Below is a small trained network, with its code and all its weights. Each question gives an input and a class and asks what happens when units are switched off, that is, made to give their printed mean instead of their output.

import numpy as np


def w(rows, s, z=0):
    codes = np.array(rows[::2]) - 128.0
    scale = np.full(codes.shape[1], s)
    scale[-1] = z or s
    return codes * scale


def f(y):
    return y / 2 * (1 + np.tanh(0.7978845608 * (y + 0.044715 * y**3)))


def log_softmax(a):
    a = a - a.max(-1, keepdims=True)
    return a - np.log(np.exp(a).sum(-1, keepdims=True))


def net(x, mask):
    res = np.array(x, float).reshape(1, 5) / 4 @ E
    y = f(res @ A[0][:, :-1].T + A[0][:, -1])
    res = res + np.where(mask, y, B[0][:, -1]) @ B[0][:, :-1]
    return log_softmax(res[-1] @ U[:, :-1].T + U[:, -1])


A, B = {}, {}
E = w([
[2,196,114,159,180,89,51],'x0',
[165,134,146,142,142,100,107],'x1',
[158,80,154,89,188,218,54],'x2',
[88,165,226,67,126,100,170],'x3',
[139,127,143,142,126,126,121],'x4',
],0.017)
A[0] = w([
[132,160,101,151,179,102,112,130],'N0',
[55,197,106,194,118,106,83,177],'N1',
[165,133,170,52,129,141,205,123],'N2',
[123,136,220,62,173,116,166,132],'N3',
[150,64,111,95,130,186,168,145],'N4',
[84,144,252,36,123,89,157,168],'N5',
[196,166,97,173,33,146,180,255],'N6',
[154,108,167,69,224,239,60,195],'N7',
[77,122,155,118,174,168,44,97],'N8',
],0.012,0.0098)
B[0] = w([
[92,122,101,129,116,129,84,163],'N0',
[64,102,118,178,178,139,160,237],'N1',
[153,152,189,173,93,125,189,198],'N2',
[112,148,188,137,66,152,150,208],'N3',
[180,110,153,133,147,136,119,187],'N4',
[80,155,249,115,111,72,113,253],'N5',
[184,99,76,95,131,44,145,224],'N6',
[169,148,142,127,139,239,68,251],'N7',
[100,174,96,103,41,182,46,194],'N8',
],0.015,0.024)
U = w([
[187,43,23,63,116,69,139,254],'0',
[240,68,95,85,213,170,87,88],'1',
[84,110,28,249,231,124,142,198],'2',
[120,158,7,171,120,186,78,195],'3',
[146,151,148,99,87,38,172,179],'4',
[187,155,176,172,79,174,134,114],'5',
[28,144,164,158,197,65,129,22],'6',
[57,200,127,57,77,149,75,18],'7',
],0.011,0.004)

Each question gives the input, the list of numbers given to net, and the class t.
The units are the neurons (one row each of A and B). Each row of codes is followed by its name. A weight is (code - 128) times the scale printed after its matrix; where a second scale follows, it is the last column's (A, B and U).
mask holds one flag per neuron, in row order. A switched-off neuron (its flag False) gives its mean, the last column of its row in B, instead of its output. The means were averaged over made-up inputs and are rounded, as every weight is.
A unit's drop is (log p(t) with every unit on - log p(t) with that unit switched off) / (log p(t) with every unit on - log p(t) with every unit switched off).
The circuit of an input: a set's keep is (log p(t) with only the set's units on - log p(t) with every unit switched off) / (log p(t) with every unit on - log p(t) with every unit switched off). Starting from all 9 units, units are removed one at a time, each time the one whose removal leaves the highest keep (on an exact tie, the one counted first), for as long as the keep stays at least 0.8.
circuit, biggest first: the units of the circuit, biggest drop first
most important unit: the unit with the biggest drop
top k neurons: the k neurons with the biggest drops, biggest first
drop when u is switched off: that unit's drop, to one decimal
input [7,7,1,0,6], class 3: most important unit : N8
input [3,-8,-7,0,5], class 2: circuit, biggest first : N5; N1
input [-1,-6,0,5,3], class 4: top 4 neurons : N7; N1; N5; N8
input [4,6,1,1,8], class 7: top 2 neurons : N8; N6
input [8,7,3,-1,-3], class 3: top 2 neurons : N5; N8
input [-5,6,0,0,-5], class 0: circuit, biggest first : N5; N6
input [-5,2,0,-7,-4], class 0: top 2 neurons : N6; N7
input [4,-1,8,-7,-7], class 3: drop when N8 is switched off : 0.2
input [-4,-8,7,-1,-2], class 1: drop when N5 is switched off : 0.2
input [3,2,4,-3,5], class 3: drop when N5 is switched off : 0.5
input [-4,-4,-2,1,-1], class 4: top 2 neurons : N7; N2
